Rows, each with the band of its hidden value:
[ -29  -91 -323 -114  -34  137  -77   49  399   19 -222 -143  221 -306
 -146 -279  -90  -65   36  -40   70  -69   49  128 -336   13    0  -14
   16 -228 -116   54 -113  134  123  -49  -34 -147  -29  154 -108  166
 -162  -88  -15 -149   48  -76 -220] : V
[ -57  -45 -354 -152 -137  288   88   18  330  151   -1 -284   99  200
 -176 -193   56   45  128 -155   49   -7  215  170   26  267 -117 -258
 -117 -185  108  140 -321 -276  196  -75  229   33   85   62   27  149
   38 -106  -17   39   73  333  -30] : Y
[ 340  135  265   39  214   -1  253   28 -126 -256  251  112   16 -395
 -142 -189 -187   85 -154 -113    7  -47  177 -415  167  204  306   52
  204 -184   83  -55   34 -258 -170   50 -300 -220  -58  -13  -49  -62
  161 -149  193  242  -47   65   86] : W
[-132 -221 -289   12  -81 -137 -123  130  540  125 -607  302   83  337
  196  394   84  -15  120    4  301  -96 -162  683  190 -491 -108 -153
  253  -28   31 -390   20  111  370 -187  130  203  279  127  162  -10
  156  225 -240 -287  225 -239  -75] : L
[ -71   38  -45 -127  -98 -105  -41  100  -12  192   29  -42  -18  466
  -77   -6 -161  -28  -73 -148  -66   46  165  -70    7  166  173  -80
    7  111   84  -52 -259 -157  106   -8   74  113  107  193  138   61
  238  -42  168   32   67 -168   13] : Z
[ -57  -53   45 -168  -25 -169  131  -41  264  446  -12  151 -471   29
  167  302   38 -114   31  -66   -1 -216  106  441  224  204  -81  -25
   67  -98  270 -159 -323 -131   71   91 -106  152  517 -216  310  235
   76  193  -76   37  422   62  -22] : Z
[  30  -35   49   46  136 -163  -15   77  -71 -410 -124   -3  -18 -118
  -31 -323 -253   51 -152   -3  109  179 -108 -159 -242 -202  278   53
  -64  110 -147  -83  234  -17   -5 -110   64  -22 -206  152    1   42
  -33  -23  124 -215 -153 -329   26] : Y
[ 220  173   13  -65  187  -89   92 -193  173  239 -164   -1  253 -127
   29 -104   92  -78   15 -362   29 -223  -57  -36  220  123  114   92
  -26 -311  347  154 -190 -103  286   23 -220 -138   56    9  189  348
 -116 -112  187  201  312  207 -306] : C
[-165  -68  -58 -171  -40   35   14   -3  280  -71 -176   -7  220   28
 -268 -118  -51  129  -80 -162   49  184  148   53 -169 -160  121   41
   10  -48  -92   46 -126  -40  -11 -185   73  -26   61  127    4  124
   -7   38  -54 -202 -104 -133    5] : C
[ -92  193  -56 -234  176 -140  189 -230   14  355  -90  -59  -56   95
  123 -155  221   -9  -83 -325 -109  -99 -141   71  271  221   -1   27
 -234  -61  404  227 -236 -302  151   78 -110   89   51  -80  242  348
  -78  -84  -10  145  257  181    6] : W
[  80  301 -149   39  249 -136  138  149 -259  266   11 -118 -262  411
  106 -426   11 -143   -8 -148 -102  -18 -229 -100  233  204  285 -275
 -157  151  142   83 -186 -371  307  224  208  208    6  224  -75  146
  324 -230  164  113   45   96   77] : E
[  37  -23  -41  178  180 -166  -48  -20   -3 -160 -422  194  154  -69
  201   56    8  141  -71   63  249  -73 -185  162  140 -233   90  181
  270  -56   26 -148  185  124   65 -215 -157  -34 -136   20   86  -17
  131   38  -64  101  245 -300   62] : C
[ 251   62 -292  202  141 -156 -183 -134 -188   -4  234 -182 -276 -200
   91   75 -194  -80  214   76  163 -386   71  -72   66  423   26 -127
   70 -227   80  -57  -71   19  -84 -141 -193   -6 -219  289  167  -83
 -104 -186  191  276  472 -173   -4] : Y
[  20  -65  182   20  155 -221  137   17  130 -186 -287  213  -64 -102
   13   75 -159   65  -48    7  228   23  -33  127   48 -194  122  126
   72  -83   37 -240   18   23  128 -115  -69   24  118 -135  174  135
   11  150   10 -111  155 -154   27] : V
[ -68 -111  231   50   -6  -21  -81   61   54 -312  -76   25  107 -103
 -206 -165 -316  134 -233   32  160  295  250 -160 -461    2  303  361
   29    6 -165   11   10  169  -18 -207   37  -99  -13   93    4  127
  -19  -15  131 -216  -42 -300  -91] : E
[-165   51 -591  -13   70   26 -120  -11  143  101 -252 -182   35  455
  154 -275  262   -2   80 -187   82   50 -330  298  124 -138  -25 -362
 -243  126   99  146   63 -264  321 -108  381  274 -191  449  -18   37
    5 -198 -159 -224  -17   11   35] : L
[ 138    2 -317  187  140  116  -42   18  170 -221 -223 -110  192 -150
  -64 -269   14   73  123  -29  257  -28  -96  110  -10 -155   90 -153
   68 -190 -102   40  106  -49  175 -221  153  -63 -176  265 -125   23
    4 -153  -12  -43   42   46  -72] : V
[ 112  -83  200  118  111  184   93  219  268 -454  -62  223  255 -325
 -377 -157 -283  148 -171   58  270  270  319 -208 -297  -44  337  208
  222 -223 -217 -125   39   89   74 -131  -36 -176   38  177 -293  -89
   86 -152   -3 -295 -223  -65  -43] : E
[-126  -53 -403  -75  -80   83 -113  -57  469  160 -348   29  288  329
   17   31  300   53   53 -301  132   38 -112  446  168 -359  -36 -243
   17  -39  103   72    7 -190  306 -249  267  125  105  357   60   98
   45  -58 -194 -239   16   84 -144] : U
[ 124   88   48  186  188 -301  -86   23 -495 -337   72 -301 -244   21
  -40 -408 -473   -9   -5  104   97   52  -33 -387 -300  179  336   52
 -183  118 -156   -9   20   25  -36 -128   98    7 -340  137  131  134
  -16  -72  429  115  129 -386   59] : V
[ -30  247 -157  -12  232 -162   65   50 -310  291  -98 -124 -194   -9
   37 -379  -46  -77  -65   22 -131 -120 -124  -79    1  263  195   -9
   38   23  -23  116 -247  -73   13   90 -118   20  -57   68  -99  179
  243 -175   78  283  222 -151  138] : C
[ -33   80 -336   -5  166 -146   59   73   28  324 -337   -7 -190    4
  263 -115   71 -109   92   86   30 -295 -278  329  194   69  -63 -132
  114  -53   83 -110 -154  -10  174  109 -101   96   39  -47   20  119
  179   -1  -92  194  360 -110   85] : W
[ -58  -80 -315   51   -8   11 -156  109  137 -199 -114   44   79   61
  -72  -62  -53   82  -26    7  135   76  -12  103  -82 -230  122 -183
  161   53 -188 -113  157  -46  -36 -222  109   57 -132  433 -119 -203
  127 -104 -115 -217 -123 -303  100] : U
[-252  -18  -33 -294 -106  -76   -9 -231  258  476   17  157  -61  211
  207  326  284   69 -190 -290 -105  -84   94  313  263  195 -106  152
   29   27  437  103 -200 -190  -62   -8 -194  131  258    4  345  135
    6   49 -195   33  294  -33    4] : E
[ 121  -37  234   73  227 -166   69  -92   64 -181   89  239 -215 -375
   39  203 -198   32  -91   48  235  -90  158  -73   -4  289  116  295
   53 -240  191 -166   -6   89  -18  -31 -335  -21   36  -23  167    1
 -193  -48   16  -78  295 -136   -1] : E
[ -76  -20 -211  -17   47  -20   18   69  270  -34 -364   -9  165  181
 -117 -159   24   56   69 -127  153   96 -102  239   14 -354  112 -170
   15  -18  -97  -38  -50  -90  229 -174  255   75   66  182  -22  135
  103   39  -56 -193  -38  -51  -27] : W
[ -75 -221 -126   82  -60  -23 -189    9   96 -335 -215    8   78  -95
  133  -18 -140  146 -130  126  223   70    7  131 -236 -100    9  174
  110   29  -75 -111  256  153  -63 -267  -23  -40 -210   88  111  -63
  -50   30  -43 -112   91 -383   14] : U
[-156 -281  -44 -127 -196  -60   -9   18  358  -31 -319   20  -47  294
  241  140  -26   70  -41  -40  161   47  -17  432   18 -135 -148   44
  -52   76  185 -187   24  -40  180 -105  157  125  164 -229  385  171
  -14  303  -39 -140  175 -119  -54] : L
[  -4  -61    1  170  104  -61  -83  142  -95 -504 -132   -4  135   95
 -234 -170 -371  145  -79  115  286  253  135 -244 -303  -46  278   82
    6   -2 -222 -137   88   89  107 -284  120   14 -260  291  -73  -99
   50 -147  123 -211  -87 -327   96] : U
[  90  130 -119   35  173 -196   19   38 -174  207   18   33 -344  -59
  218 -103  -42 -130  -53   22  -42 -213 -121   44  131  238  118  -72
   83    7  116  -68  -57 -118   32  106 -165   66   19   94   41   47
  165 -135   51  172  268 -132   63] : L
[-486 -228  -83 -282 -214 -160  -47  155  306   72 -456  159   78  485
 -124  189  -95  163 -112   11   30  244   82  381 -136 -414   14   29
  146  248 -185 -254 -181   82  -52 -203  154  199  239   -3  140   29
  250  355 -216 -294  -68 -527  234] : C
[-130   36  193  -82   76 -287   27   18 -245  -14 -211   98  -27  312
  250 -101 -135   51 -334  -52  -21  115 -113 -125  -11  111  170  291
  -80  230  227  -60   39  -48  127   24 -127   89 -112  -99  261  147
  132   -8  133   65  144 -329   82] : L
[-162 -184  -17 -119 -235  -30   -2   85  343  -54 -200   85  117  696
  -94  232  -28  156   -1 -219  154  240  157  286  161 -326   54 -187
   15  148   76 -190  -84 -256  201 -256  386  219  258  108  279   30
  233  222  -11 -243  -79  -60   40] : L
[-149 -220 -310 -149 -200   79  -10  -26  582  174 -172  129  -19   84
  -42  384  186  122  160  -99  137 -113  133  627  258 -300 -191 -271
  289 -110    4 -192 -121 -143  -97 -239   98  104  355   70  152  -60
  134  256 -315 -114  127  -26   85] : W
[-114  -21   16 -186   48 -178  171   33  175  276  -41  171 -448  114
  202   99   72  -72  -71  -86  -47  -61  -68  339  225   50    1  -90
  -24   85  222 -151 -136 -237   52  152   -8  215  351 -122  194  136
  115  145 -133 -105  158  -22  108] : Z
[ -86  -98 -288  -53   19  152   31   81  284   81  -88   66 -172 -251
  148 -101  129   11  -79   83   51  -73  -29  339  -14  106  -87  -49
  136  -78   26  -32   37  -67  -32   41  -67   23   78   45 -122  -47
   61  -74 -285  -98   78  -17   78] : Z
[-169 -151 -405 -179 -273  212  -80   72  495  109 -398  -67  457  539
  106 -102  268  113  -48 -296   35  116 -107  403  149 -354 -103 -239
   36  112  133   47   61 -257  288 -147  330   73   34  175   95   65
  195   49 -131 -129 -132   62 -113] : U
[-118  -69 -146  -82  -82   33   59   92  245   13 -152   -7  -11  250
 -160  -45   -3   90   26 -103   84  131   95  252   41 -213   74 -220
   59   33  -88  -68 -124 -214   84 -185  274  111  200  121   25   74
  214   70  -76 -146  -57    4   78] : Y
[ -64 -152  158  -97   18 -288  -43    6  176 -209 -258  248   -9   56
  190   99 -135   22 -214 -105  109  100 -130  104  -52 -293  132  170
  -12  137  118 -239  231   31   75  -60  -77   66   19   10  279   67
  -87  174   22 -298    1 -399  -61] : L
[ 112  -79   -1   54   29   -2    3   76  -26 -407  128 -134 -105   16
  -44 -275 -250   63  -63  -34  115  154   68 -180 -149   58  197  -73
 -130   59  -32  -51  155 -174  -13  -81  170   10 -173  142   63  -25
  -31  -44  180 -139 -139 -117   33] : L
[  70  176 -216  -88   74 -153   27  -78 -203  356  184 -183 -373  133
  243 -197   78 -135  -11 -171 -190 -229 -129   37  242  325   56 -230
  -92   86  250  116 -130 -354  -15  129  -31  108    8   99  177  147
  134 -124  127  282  246   31   46] : U
[  93 -133  137 -101 -115  243  107  117  235 -308  253   27   35 -266
 -200 -219 -143  132 -237 -107  -19  214  325 -151 -173   62  201   28
  125  -32  -63    4  106 -236 -225  -29    5 -170   78   52  -94  -66
   95  -39   29 -134 -307   27    3] : Z
[-228  -94 -310 -247 -113   61  -52   16  339   72 -124  -49  120   95
 -154  -87   64   82  -22 -160  -49   79   53  206  -77 -173    6 -156
   40   38  -90   25  -99 -108 -120 -112   91   51   46  226  -19    0
   30   63 -173 -204 -135 -202   85] : C
[ -58   57  264   35  257 -333   64 -146 -152  -56  -92  226 -156 -250
 -117  239 -243   99 -102   88  200  -53  186  -91  -54  201  162  374
  110 -196   50 -133 -200  179  -66 -212 -373    0   46  -52  194  112
  -64  -24   21   61  416 -298  134] : W
[  22   -3  159  -59   79  -70  110  191  108  -16 -171  267   31  -80
   46  -93 -124  -12 -263  -15    7   59   16  -29  -32  -15  222  160
  203   13   39 -170   18  -16   95  113 -186  -54  128  -15  -62   24
  225  -35    0  -69  -28 -178   -8] : Z
[-182   46  144 -236   -3 -205  -42    0 -335   67    8 -125  -11 -102
   14 -318 -310   30 -372   32 -253   41  116 -371 -388  392  196  430
    6  158   -4   99 -160  140 -299   86 -381 -146 -204 -128  117  167
   52  -18  214  247  115 -546  110] : C
[  58   -6 -266  -34   58  155   22  -26  236  -10  119 -151 -104 -438
 -245 -228  -46  -12   95  -30   63  -81  178   81 -173  150   51 -155
   38 -265 -138  103 -143  -87  -98 -109   -2  -98   48  206 -149   74
  -97 -156  -60  -69   49   94  -36] : V
[   5   97   54  -51  163 -197   87  240  -52  107 -321  146   32  -27
   -6 -234 -266 -138 -175   70   -8  -34  -58 -116 -163   92  243  143
  119  -29  -39 -176 -169  125  271  151 -217  -43   47   -3  -98  154
  216 -116  126   21  119 -260  -40] : U
[ 279  130 -181  205  191   15  -82  -78 -285 -105  307 -227 -156 -427
  -57 -220 -233  -27   53  105   98 -255  182 -313 -111  585  136   18
   82 -282   -1  101  -76   -2 -132  -97 -262 -165 -297  238  -51  -48
  -53 -362  216  342  327  -50    8] : Y
[  17  -25 -306   32  -47  -24 -169   55   21  -66  -43 -163   71  335
   51 -128  -98    2   32  -89   83   -3  -25  -11  -19   51   84 -178
  -49   70   40  -22   23 -110  132 -112  165   91 -194  338   89  -51
   66 -111  125  -30   39 -187  -22] : L
[-127  111 -147 -243  -71   94  149  -32  138  223  203  -86   12  413
 -350  -24   81   99   10 -334  -89  123  296  -16  214  146  101 -318
  -74  -21  110  129 -379 -491   22 -120  201  151  200  269   40   53
  213 -141  -30  -17  -88  235  159] : Y
[ -77 -126 -351  -67  -55   77  -21   88  442   23 -452   65  219  280
  251  -98  231   23  -21 -166  130   20 -282  442  178 -350  -83 -197
   11   50  150  -78  173 -162  348  -42  212  111   19  117   58   52
   83   40 -180 -214  -38   17  -94] : L

[   2   45   52  -90  138  -42   -9  -93  -99   82 -138  -34   79   -8
 -167  -11  163  128 -156  112  124  -97   88   -4   43   28   46   33
   59    4  115   83   81 -146  -49    2   23  -56  -45   19  165  -78
  -39  -66   25  -80  -10  -19 -140] : J
[  31  -97  -34  -30   -2 -129   -5  -40  139   34  -53  -45   55  -31
 -240   92   56  170 -287   70    0 -262   98   15   61 -208  303   -1
  203  -58   37  193  -11  -65  -31  223  156 -105  102  228 -208   37
    1  -93 -112 -107   19 -108   -5] : Q
[ 112  -37  -90  -82   36  -71  -88   64   55    2  -53 -102  -56   44
 -199    0  139  274 -338  180   59 -232   76   37   15 -117  189  -24
  111   79   75  173   91   51   20  246    4  -82   98  231 -132  -77
 -109  -80 -183  -98   63  -66   23] : T
[-126   82   18 -176 -113  103  -28  -19   91 -275  -10  -92 -144   54
   69  -10  -75  -89   79  -11  169  -73   19  -83 -173 -183  186  124
  195  257  145  -49  112   22   53 -264 -119  -22   -3   59  -21 -119
  108   57   82 -143  124    4   78] : B
[-156  -19  140    4   38   71  -26  -50  146  -45  -82  -33   37   27
 -251 -139   14   12  108  127   45 -203   72   25 -230    0  220   93
   90   82  168   25 -110 -153  -62 -184   50   13   80  119  -88  -21
  -64  180  118 -131    4 -132  -18] : J
[  14  -91  -94 -145   37  139 -210   11  -40 -119  125 -184 -310   60
  -39   60  104  -27   36    0   17 -191  -38  -16 -104  -84  240   12
  141  199  124 -109  -20   26  -76 -222 -164    3  -76  -81  -20  -19
   86  103  -15  -56  -16   33  112] : Q
[ 211  -36   30   23  108  140 -107 -162 -215   49   16   74 -216  122
 -249 -191   65 -180  -27 -183  -91  -30  -60  147   49   18 -115   -6
 -229 -181   88 -104 -148   27  -89 -372  -53 -141 -149    1  -19   13
   40  154   27  -17   78  130  195] : B
[ -81   40   64  106   29  -14   69   96  -18   51 -111   42  176  127
  -87 -131 -176   29  -81   50  -25  -17    2  -49   51   89   58   72
  -36 -140    2  110   56   69  139  147   45  -14    9  147 -103  -29
  -69  -77  144  -87   44  -79  -63] : K
[  -1  -98  -17  188  -29  144  -23  164 -223   88   -8  130 -145  182
  103 -166 -344 -161  -50 -171 -216   78 -144  -26  146   60 -137  -53
 -182 -359  -71 -171  -78   13   89 -114 -154 -161 -185   53 -126  173
  -30   28  218  -35   40    8   54] : J
[ 150   20  267  -10   52   70   55 -236  -49   64 -139  170  -19   64
 -165 -241 -136  197  -35  124  159  -46   58  224   92   71 -357  -94
 -347 -146   28  255  -48 -176  -10    4   35  -46   44  245   78  -48
 -175  -46  -24 -215   19   98  -94] : R
[ -27 -161  403 -218  -97  215  100    5 -202   29   57  -75  -22  139
  406  -34 -389  336   32  173  317  -24  -73  -63   69   54 -394  -43
 -307   66  -27  304  407  -61  169  564 -157  128 -203   73  354 -177
  -70 -245  193 -332 -101  123 -269] : D
[-100   39 -214  -84  120  -70 -157  -98  181 -138  -66 -122 -108  -90
 -350   76  364 -186 -126   26   -7 -219   99  -31 -195 -198  554   43
  511  146  253 -201 -247 -264 -210 -596    9 -153   92  -68 -138   78
  103  191  -68   33   97 -155   66] : D
[  24  -87 -128  -11   35  -19 -116   92   13  -33   30 -104 -266   17
   10   24 -111   43 -246   -9  -61  -99  -84   -7  197 -156  168 -188
  111  -64   -3   67  -50  -87  -20  -40 -105 -141   67   50 -123  106
   46 -175  -72  -77   45   68   14] : A
[-108  -60   74   74   66    6  -55   74 -163  136   34 -117   42  110
   35   53  -82 -115    6 -160 -140  -32 -146 -167  174  151  203  210
  -46 -152  -63   31   60  198   93  199   48  108 -149 -221  -21  -56
  121  -98  233  -43 -123   -9  116] : R
[  42  -65  -77   -9 -232  138   65  139  -35 -140  122  102   31  216
  149   86 -270   86   85   20   23  -85  126  -60 -108  -24  -19   89
   73  -17  -46 -106  125  255  227  159 -143  -18 -157  241 -209   45
  -74   62   10  -21   41  -97  -20] : Q
[  13   -2  -64 -206  -90  163  -76   80   15 -275  138 -173 -176  156
    8  -24   53  -85  -10   -5  131 -111    9  -88 -254 -174  217   93
  197  302  198 -108  168  186   83 -186 -202  -45  -85   41  -49 -166
   95  115   -2  -48  193   15  137] : A
[-133  368  -13  213  255  -98   42 -215   44  -10 -317  199  249   31
 -505 -300  218 -457   68  -84  -69  150   86   39  -71  235  166  178
  112 -211  203 -205 -383 -199  -72 -892  126 -121   99 -126  -62    9
  -14  212  166  110  179 -107   45] : B
[ -28   77   -8 -122  -70   93  -92 -213 -194  -66 -168  156 -343  -57
  312  104 -242  -46   78 -138  114   62  -58   28  236 -108 -233    4
  -64  -87  -88 -116  -16 -251  -60 -341 -153  -77 -169  -30  169  113
   97  -72  126 -224 -105  115  -15] : B
[ -64  -83  223  -39   63  118    9 -115   64   -2    7  -28   61   64
 -213 -126   41   52  116  161  108 -175   86   49 -219   83   60   28
    1   45  176   47 -100 -201  -64 -130    8   32   -1   37   39  -33
  -98  157   78 -104  -15  -79 -102] : T
[ 179  -66  -13  -64   22  181 -130  -29 -266   17   38   33 -239  169
   20  -93   45  -64  -87  -68   -1  -11  -71   40  -11   48 -169   25
 -155  -82   60 -176   -2   31    5 -169 -201  -91 -243  -49   62  -23
  -44  133   28  -45   46   40  127] : T
[ 267 -105  -35  139   30  102  -12 -165 -389  252   -7  319   37  151
 -137   36   31  -49   13 -162 -169  -20  108  114  129  213 -299   87
 -229 -473  -84 -269 -177   17  -21 -105  -16 -127 -377   11  -22  198
 -117  196   37   93 -117  -56   20] : J
[   6 -123 -167  -66  -64  109 -116  237   90 -172  167  -92 -363   75
  269   89 -247  347  -40  332  100 -128   71   20   43   19  -43 -396
  170  131   -8   -3  -65 -200   58  -34 -399  -56  121   91  -56  192
 -232 -156 -235  -34  -29   40 -269] : J
[ -14  -25 -203 -270 -164  110  -43   25   64 -320  136  -78 -197   31
  191  255  -35  107   40  123  226 -157  180  -75 -172 -239  161  -67
  417  308  114 -160  118  -66   31 -212 -267  -80  -78  100   -2   52
   48   14 -131  -35   64  -20 -149] : Q
[  67 -115 -110 -224  -12   61 -126  -17   86 -183  194 -199 -252   20
    5  180  139  130  -83  143  150 -219   88  -17  -89 -140  227 -130
  300  243  137  -15  -13 -103  -55 -128 -190  -40   16  -51   -1    7
   17  -25 -219  -16   25   28  -51] : A
[  35   77  -10 -104  -14  256  -48  -90 -226 -155   76   56 -119  167
   31  -31  -37 -154  339  -83   93   15   68    6 -162  111 -118  134
  -50  114  108 -263   48  144   38 -437 -215   27 -267  -56  125  -54
   57  208  138    8   16   87   16] : R
[ 162 -114  220   53   89  180  -19   17 -180   98  146  -18  -71  238
  -42 -216 -148  106   45   68    6  -13  -73   89   80  287 -272  -93
 -387 -138    3  150   -6  119  104  151 -122   70  -84  -29   61  -78
 -153  -48   20  -51  -20  141  -16] : R
[   6  -28  -81   10 -142  373 -120  297 -449 -121  210    5 -407  332
  607  -33 -549 -140  302 -214  -81  213 -240 -134  157  207 -348   16
 -311  -45 -165 -281  223  415  283  -66 -490   74 -393 -149   84   15
   61  -52  277  -38  -52  225   88] : R
[-149  188 -382  105  132 -212 -110  226  137  -81  -99 -121   61   23
 -177  104  154  -61 -216   87 -121  -60   65 -154   80   52  547   42
  478   35   48  -88 -106   84   72 -200  -31  -57  184  -64 -257   57
   -5 -114  -84  136   72 -157   -4] : Q
[  91  148  -44  -31  118  -54  -90 -328   21   -5 -314  222 -136  -88
 -273 -120  201  -47 -194   68  106  -39   98  193   18  -74  -78  -51
   62 -138  126  -95 -311 -484 -204 -596   12 -217   65   97   18  107
 -116  135  -96 -119   78  -77  -12] : D
[-135  190 -276  -29  -48  134  -99  261 -371 -117  -52    3 -128  188
  425  112 -245 -163  133 -153  -27  189  -97 -244  123  129  -13  201
   76   48  -89 -329  281  339  237 -144 -321   36 -328 -138   99  -28
  120  -73  286    7  -26   32    1] : K
[ 116  -89   70   61  153  -69  -90 -157 -229  297 -153   73  -56  -12
 -117   10   15   75 -255  -88  -98  -74  -93   70  351   56  -76   13
 -208 -354  -98  133  -75 -135  -86  180  125  -60 -114  -27   46   70
   -6 -137   59 -141 -151   20   31] : K
[-112  -75  189 -171  -15   98  -46 -120   -3  -55   11 -138  -77    8
   10   44  -29   13   88  -11  137 -170  -31  -60  -74 -102  164  143
   45  149   97   97  110  -56  -36   28   19   79  -81  -34   97 -119
  128    8  155 -210  -64   14   26] : A
[  45  -77  -85  -97  -66   78 -107   43  -64  -92  122  -40 -314   63
  318  171 -185  146  -30   76   81  -33  -22  -30  178   24  -84 -166
   61    4  -79  -25  -21  -99   59  -19 -271   -3  -53  -99   36  107
  -54 -169 -114  -65  -84   82  -89] : R
[  13 -112  127  134  112  -77   28 -155 -228  339 -125  144  162    7
  -65   88  -48    0 -134 -104 -125  -32  -27  -20  307  166  -65   88
 -128 -468 -123   45 -116 -183  -38  194  168  -27 -195 -113   53  144
  -14 -101  164  -66 -205  -81  -84] : D
[ 300 -118  137  144  341  106  -77 -167 -516  413    1   84   63  186
 -401 -229  220 -139 -114 -183 -204   15  -97  133  198  340 -252   39
 -469 -450   45  -48 -109   76  -98  -50   66  -73 -345 -175  177  -15
  -24  100  147   75  -65  116   71] : D
[ 151 -231   54  -74 -111  301    5  -15 -135  -95  233  111 -276  157
  230    2 -356  159  167  115  106  -61   69  121  -25   22 -381 -322
 -137  -77   -5  -92  -67 -194   20 -135 -333  -90 -180  134   61  216
 -136   30  -56  -67  -29  119 -251] : K
[ -26 -254   84   96 -144  221  -87   60  167 -121  228   -4 -289  145
  -13  -86 -314  -48  206  -15 -134 -207  -48   74 -142  -42  116  -94
  -34  -69    9  -57 -280  -30    3 -166 -119   -7   47  112 -345  185
  -57  190   12  -87  -16  -32  142] : R
[ 140 -248  355 -150  -53  114  -34 -428  103   43   78   36 -120  -33
 -234   36   99  158   94   52  147 -340  106  199 -126  -97  -36   55
 -127  -26   93  172 -197 -275 -191   12  146   39  -27   80   -7   -1
  -50  184  -95 -226 -137  -21   81] : B
[-232   28  -52    1   48    9  -39  280  -56  -64   98 -226  -27  129
  322   95 -194  -48  -18   53   12   89 -136 -281  151  190  207   -8
  188   49  -27   -1  122   71  197   82 -219  108  -30 -316   75  -39
   48 -274  148   10  -35   17 -125] : A
[ 102 -146    2  -57  -16  121  -50  -20 -124   -6  164  -27 -129  118
   39   82  -55   32   14  -17    5 -101   17   -3   31   27  -15  -45
   -2  -60   13  -51  -16   20   21   -4 -128  -23 -159  -45   -1   56
    3    3  -23  -11  -41   43  -21] : A
[ 139  -80  -30  193  183   78 -111   33 -229  191   43   63  -78  180
 -178 -152    3 -105  -64  -59 -214   11  -88   68  147  281  -81  -62
 -210 -334  -17 -104 -230   27   -2 -148  -78  -54 -124 -124  -73  114
 -106   58   42   78  -33   19   58] : K
[ 194 -315  259 -125 -112  274  -55  -75  101 -104  328  -38 -349  146
  143  -35 -252  391  153  311  201 -227   59  202  -83   92 -320 -339
 -228   75   15  198 -144 -205   10  132 -267   83   57  100    2   74
 -276   -5 -255 -159  -96  121 -150] : R
[-110  -19  -74   -7   87  -64  -43  149   90  -57   55 -219  -50   18
  -91   42  -76   83 -100   66  -23 -141   -4  -84  119  -57  345  -97
  200   83   53  172   56   60   32   60  -22  -22  143   30  -96   -3
   78 -221  -15  -28   22   63  -76] : B
[ -89   49 -193  124  163 -151 -142  163  -90   95   19 -173  -58   58
    3  128   79 -152 -194 -118 -208   26 -136 -195  311  180  363   69
  184 -161  -64  -48  -92  134   67  -34  -36   15    6 -360  -96   33
   90 -211   29  116  -62   -6  116] : B
[ 158 -247  206 -311 -242  330  -70 -140   83 -260  199   10 -491   80
  324    3 -297  370  111  277  362 -208   59  184 -174 -189 -378 -290
 -125  237   60   98   14 -320  -21  -13 -347  -11  -27  238   93   42
 -187   47 -196 -312  -16  109 -139] : Q
[ 192   -1  102  -71   43  165  -80 -175 -375   97 -111  139 -183  132
   33 -150  -22  -99 -102 -162   42   73 -117   77  112   28 -342   90
 -330 -195   14  -95   63  -18   -8 -136 -101 -100 -309  -11  180  -68
   12   74  147 -155   26   95  125] : K
[ 146  -55  128 -167  -75  179  -12 -195 -145  -73   63   22  -75  118
 -124  -23   47  -26  103 -115  111 -149   72   61 -145 -106  -52  189
 -111   75  115  -33  127  166   -2  -71   -9  -23 -221  125   33 -138
   85  178   53 -112   42   60  148] : B
[ -52   51  212  105  135  -76   81    3  -81  216 -190   21  321  103
 -232 -173   21  109 -155   95    7  -46   16  -35   75  217   19  176
 -151 -184   31  219   88   44  103  321  170   44   -6   64   28 -149
 -131  -81  161 -102  -20 -107  -59] : J
[  21  -38 -209  -78   27    6 -135  199  145 -168  122 -209 -149  104
 -129   18  180   94 -207  204   31 -191   72  -56 -164  -54  353  -88
  339  214  171  -57  -36   33   35 -109 -193  -77  119   26 -178  -22
  -99   32 -210   60  139  -91   20] : T
[-106    7  -53  -38    3 -126  -58   81  182  -55  -58 -147  -20  -10
  -51   82   -7  146 -221  125   40 -173   12  -84   77 -102  353   23
  247   77   21  188   30  -23   52  180   39    4  176   71 -159  -37
   -8 -176  -67 -119    8  -89    5] : A
[ 177 -120  114  117  175   -5  -45  -56 -180  264   31   21   89  160
 -247 -109  200  -15 -231    9 -114  -46  -37   29   97  281  -50   39
 -173 -328   33   11 -168  -30    4  100   35  -31 -123 -177   -5  -11
 -158   42  -24   58  -27  -70   65] : T
